Below is a small trained network, with its code and all its weights. Each question gives an input and a class and asks what happens when units are switched off, that is, made to give their printed mean instead of their output.

import numpy as np


def w(rows, s, z=0):
    codes = np.array(rows[::2]) - 128.0
    scale = np.full(codes.shape[1], s)
    scale[-1] = z or s
    return codes * scale


def norm(h):
    return h / np.sqrt((h * h).mean(-1, keepdims=True) + 1e-5)


def f(y):
    return y / 2 * (1 + np.tanh(0.7978845608 * (y + 0.044715 * y**3)))


def log_softmax(a):
    a = a - a.max(-1, keepdims=True)
    return a - np.log(np.exp(a).sum(-1, keepdims=True))


def net(x, mask):
    res = np.array(x, float).reshape(1, 4) / 4 @ E
    u = 0
    for l in range(4):
        y = f(norm(res) @ A[l][:, :-1].T + A[l][:, -1])
        res = res + np.where(mask[u : u + 3], y, B[l][:, -1]) @ B[l][:, :-1]
        u += 3
    return log_softmax(norm(res)[-1] @ U[:, :-1].T + U[:, -1])


A, B = {}, {}
E = w([
[81,179,182,234],'x0',
[87,92,185,93],'x1',
[175,2,234,25],'x2',
[186,154,199,215],'x3',
],0.0072)
A[0] = w([
[137,182,91,82,3],'L0N0',
[128,142,49,121,22],'L0N1',
[118,177,7,151,240],'L0N2',
],0.012,0.0027)
B[0] = w([
[122,194,185,134,136],'L0N0',
[76,101,193,151,156],'L0N1',
[61,246,165,2,254],'L0N2',
],0.0085,0.0077)
A[1] = w([
[144,81,32,120,62],'L1N0',
[138,208,254,224,159],'L1N1',
[215,87,63,85,254],'L1N2',
],0.0053,0.0059)
B[1] = w([
[165,4,203,167,97],'L1N0',
[68,70,35,174,225],'L1N1',
[126,225,178,22,252],'L1N2',
],0.011,0.004)
A[2] = w([
[222,89,43,145,196],'L2N0',
[108,148,117,45,248],'L2N1',
[166,125,214,10,252],'L2N2',
],0.011,0.0035)
B[2] = w([
[96,170,210,98,123],'L2N0',
[4,135,180,82,218],'L2N1',
[86,174,149,98,249],'L2N2',
],0.015,0.014)
A[3] = w([
[197,2,175,38,193],'L3N0',
[96,214,116,192,250],'L3N1',
[133,107,5,109,90],'L3N2',
],0.0089,0.0023)
B[3] = w([
[83,188,185,118,128],'L3N0',
[131,31,194,9,253],'L3N1',
[77,242,109,119,110],'L3N2',
],0.013,0.0055)
U = w([
[181,41,166,202,137],'0',
[227,195,127,196,36],'1',
[226,191,68,196,9],'2',
[214,175,95,158,6],'3',
[90,8,118,215,131],'4',
[12,190,209,23,218],'5',
[214,173,94,176,3],'6',
],0.012,0.0058)

Each question gives the input, the list of numbers given to net, and the class t.
The units are the neurons (one row each of A and B). Each row of codes is followed by its name. A weight is (code - 128) times the scale printed after its matrix; where a second scale follows, it is the last column's (A, B and U).
mask holds one flag per neuron, layer by layer. A switched-off neuron (its flag False) gives its mean, the last column of its row in B, instead of its output. The means were averaged over made-up inputs and are rounded, as every weight is.
A unit's drop is (log p(t) with every unit on - log p(t) with that unit switched off) / (log p(t) with every unit on - log p(t) with every unit switched off).
The circuit of an input: a set's keep is (log p(t) with only the set's units on - log p(t) with every unit switched off) / (log p(t) with every unit on - log p(t) with every unit switched off). Starting from all 12 units, units are removed one at a time, each time the one whose removal leaves the highest keep (on an exact tie, the one counted first), for as long as the keep stays at least 0.8.
units of the circuit, in order: the units of the circuit, biggest drop first
unit that matters most: the unit with the biggest drop
top k neurons: the k neurons with the biggest drops, biggest first
top k neurons in layer l: the k neurons of layer l with the biggest drops, biggest first
drop of u: that unit's drop, to one decimal
input [1,6,0,3], class 4: unit that matters most	L0N2
input [5,2,2,-1], class 4: top 4 neurons	[L0N2; L2N2; L2N1; L1N2]
input [6,8,-3,1], class 4: units of the circuit, in order	[L0N2; L2N2; L1N2; L2N1]
input [0,6,-1,5], class 4: units of the circuit, in order	[L0N2; L2N2; L2N1; L1N1]
input [3,7,1,5], class 4: top 2 neurons in layer 2	[L2N2; L2N1]
input [1,8,-2,3], class 4: top 2 neurons	[L0N2; L2N2]
input [2,1,-1,3], class 4: top 4 neurons	[L0N2; L2N2; L1N2; L2N1]
input [8,2,3,8], class 4: top 2 neurons	[L1N1; L2N2]
input [8,2,7,5], class 4: top 2 neurons in layer 1	[L1N1; L1N2]
input [3,4,1,6], class 4: top 2 neurons in layer 2	[L2N2; L2N1]
input [5,-7,5,6], class 0: drop of L2N0	0.0
input [4,0,3,8], class 0: drop of L1N1	-0.1
input [4,-4,1,5], class 0: drop of L2N1	0.5
input [5,3,0,5], class 4: drop of L1N1	0.1
